Below are the code and all the weights of a small trained network. Each question names an input and a class and asks about switching units off, where a switched-off unit gives its printed mean instead of its output.

import numpy as np


def w(rows, s, z=0):
    codes = np.array(rows[::2]) - 128.0
    scale = np.full(codes.shape[1], s)
    scale[-1] = z or s
    return codes * scale


def f(y):
    return y / 2 * (1 + np.tanh(0.7978845608 * (y + 0.044715 * y**3)))


def log_softmax(a):
    a = a - a.max(-1, keepdims=True)
    return a - np.log(np.exp(a).sum(-1, keepdims=True))


def net(x, mask):
    res = np.array(x, float).reshape(1, 6) / 4 @ E
    y = f(res @ A[0][:, :-1].T + A[0][:, -1])
    res = res + np.where(mask, y, B[0][:, -1]) @ B[0][:, :-1]
    return log_softmax(res[-1] @ U[:, :-1].T + U[:, -1])


A, B = {}, {}
E = w([
[129,129,129],'x0',
[128,128,128],'x1',
[127,126,129],'x2',
[3,175,123],'x3',
[151,205,68],'x4',
[111,62,26],'x5',
],0.0047)
A[0] = w([
[122,149,153,41],'n0',
[72,7,228,128],'n1',
[149,197,225,57],'n2',
[214,101,131,63],'n3',
[123,117,141,162],'n4',
[123,138,139,2],'n5',
[217,105,129,63],'n6',
[162,239,47,139],'n7',
[76,147,123,100],'n8',
[225,95,134,75],'n9',
[148,193,220,57],'n10',
[119,130,130,53],'n11',
[53,147,129,64],'n12',
[143,179,204,43],'n13',
[137,122,118,25],'n14',
[152,193,82,143],'n15',
[182,117,127,63],'n16',
[156,202,74,135],'n17',
[173,106,109,35],'n18',
[35,153,125,63],'n19',
[38,154,125,69],'n20',
[169,112,128,57],'n21',
[128,139,150,70],'n22',
[31,156,125,67],'n23',
[134,144,135,28],'n24',
[112,119,132,120],'n25',
[138,155,128,222],'n26',
[97,47,1,71],'n27',
[173,119,125,47],'n28',
[143,156,109,98],'n29',
[126,126,126,65],'n30',
],0.0088,0.0029)
B[0] = w([
[155,119,109,91],'n0',
[254,130,231,252],'n1',
[146,52,67,167],'n2',
[146,195,95,143],'n3',
[123,130,139,155],'n4',
[162,123,105,73],'n5',
[158,196,100,144],'n6',
[210,115,211,198],'n7',
[146,159,117,136],'n8',
[139,211,97,163],'n9',
[150,58,73,160],'n10',
[150,128,120,90],'n11',
[168,172,101,137],'n12',
[163,77,85,132],'n13',
[155,129,109,79],'n14',
[164,122,170,157],'n15',
[155,161,108,111],'n16',
[175,122,176,160],'n17',
[164,149,96,98],'n18',
[168,191,93,157],'n19',
[161,190,95,157],'n20',
[147,154,109,103],'n21',
[145,117,119,101],'n22',
[165,198,93,165],'n23',
[151,121,117,81],'n24',
[141,130,131,127],'n25',
[88,126,153,200],'n26',
[183,23,61,205],'n27',
[156,152,104,99],'n28',
[150,126,138,113],'n29',
[144,127,118,94],'n30',
],0.036,0.0023)
U = w([
[179,253,41,118],'0',
[125,108,149,219],'1',
[168,31,54,80],'2',
[110,124,159,194],'3',
[120,126,151,178],'4',
[178,125,205,2],'5',
[18,152,68,49],'6',
],0.0064,0.0087)

Each question gives the input, the list of numbers given to net, and the class t.
The units are the neurons (one row each of A and B). Each row of codes is followed by its name. A weight is (code - 128) times the scale printed after its matrix; where a second scale follows, it is the last column's (A, B and U).
mask holds one flag per neuron, in row order. A switched-off neuron (its flag False) gives its mean, the last column of its row in B, instead of its output. The means were averaged over made-up inputs and are rounded, as every weight is.
A unit's drop is (log p(t) with every unit on - log p(t) with that unit switched off) / (log p(t) with every unit on - log p(t) with every unit switched off).
The circuit of an input: a set's keep is (log p(t) with only the set's units on - log p(t) with every unit switched off) / (log p(t) with every unit on - log p(t) with every unit switched off). Starting from the 12 units with the biggest drops (on a tie, the unit counted first), units are removed one at a time, each time the one whose removal leaves the highest keep (on an exact tie, the one counted first), for as long as the keep stays at least 0.8.
circuit, biggest first: the units of the circuit, biggest drop first
k most important neurons: the k neurons with the biggest drops, biggest first
drop of u: that unit's drop, to one decimal
input [5,-2,0,-2,5,-7], class 2: circuit, biggest first => (n2; n10)
input [4,6,-5,2,2,6], class 2: circuit, biggest first => (n27)
input [2,5,4,-4,8,-5], class 5: 4 most important neurons => (n7; n17; n15; n27)
input [-6,-7,-4,5,-8,6], class 5: 3 most important neurons => (n1; n2; n10)
input [8,5,-3,0,3,-8], class 2: circuit, biggest first => (n2; n10)
input [6,0,2,7,-7,5], class 0: 4 most important neurons => (n23; n19; n20; n12)
input [6,3,-4,3,4,-7], class 2: 4 most important neurons => (n2; n10; n13; n1)
input [-4,-7,-2,-4,4,8], class 2: 2 most important neurons => (n27; n1)
input [-6,-4,7,7,-8,2], class 5: 2 most important neurons => (n1; n9)
input [-5,2,-1,5,1,6], class 2: 2 most important neurons => (n27; n9)
input [6,-2,6,0,-2,7], class 2: drop of n27 => 1.6
input [1,-1,-3,-7,-6,3], class 0: drop of n6 => 0.2
input [7,-5,-3,0,8,-1], class 5: drop of n7 => 0.8
input [-1,1,-3,-5,-1,5], class 0: circuit, biggest first => (n9)
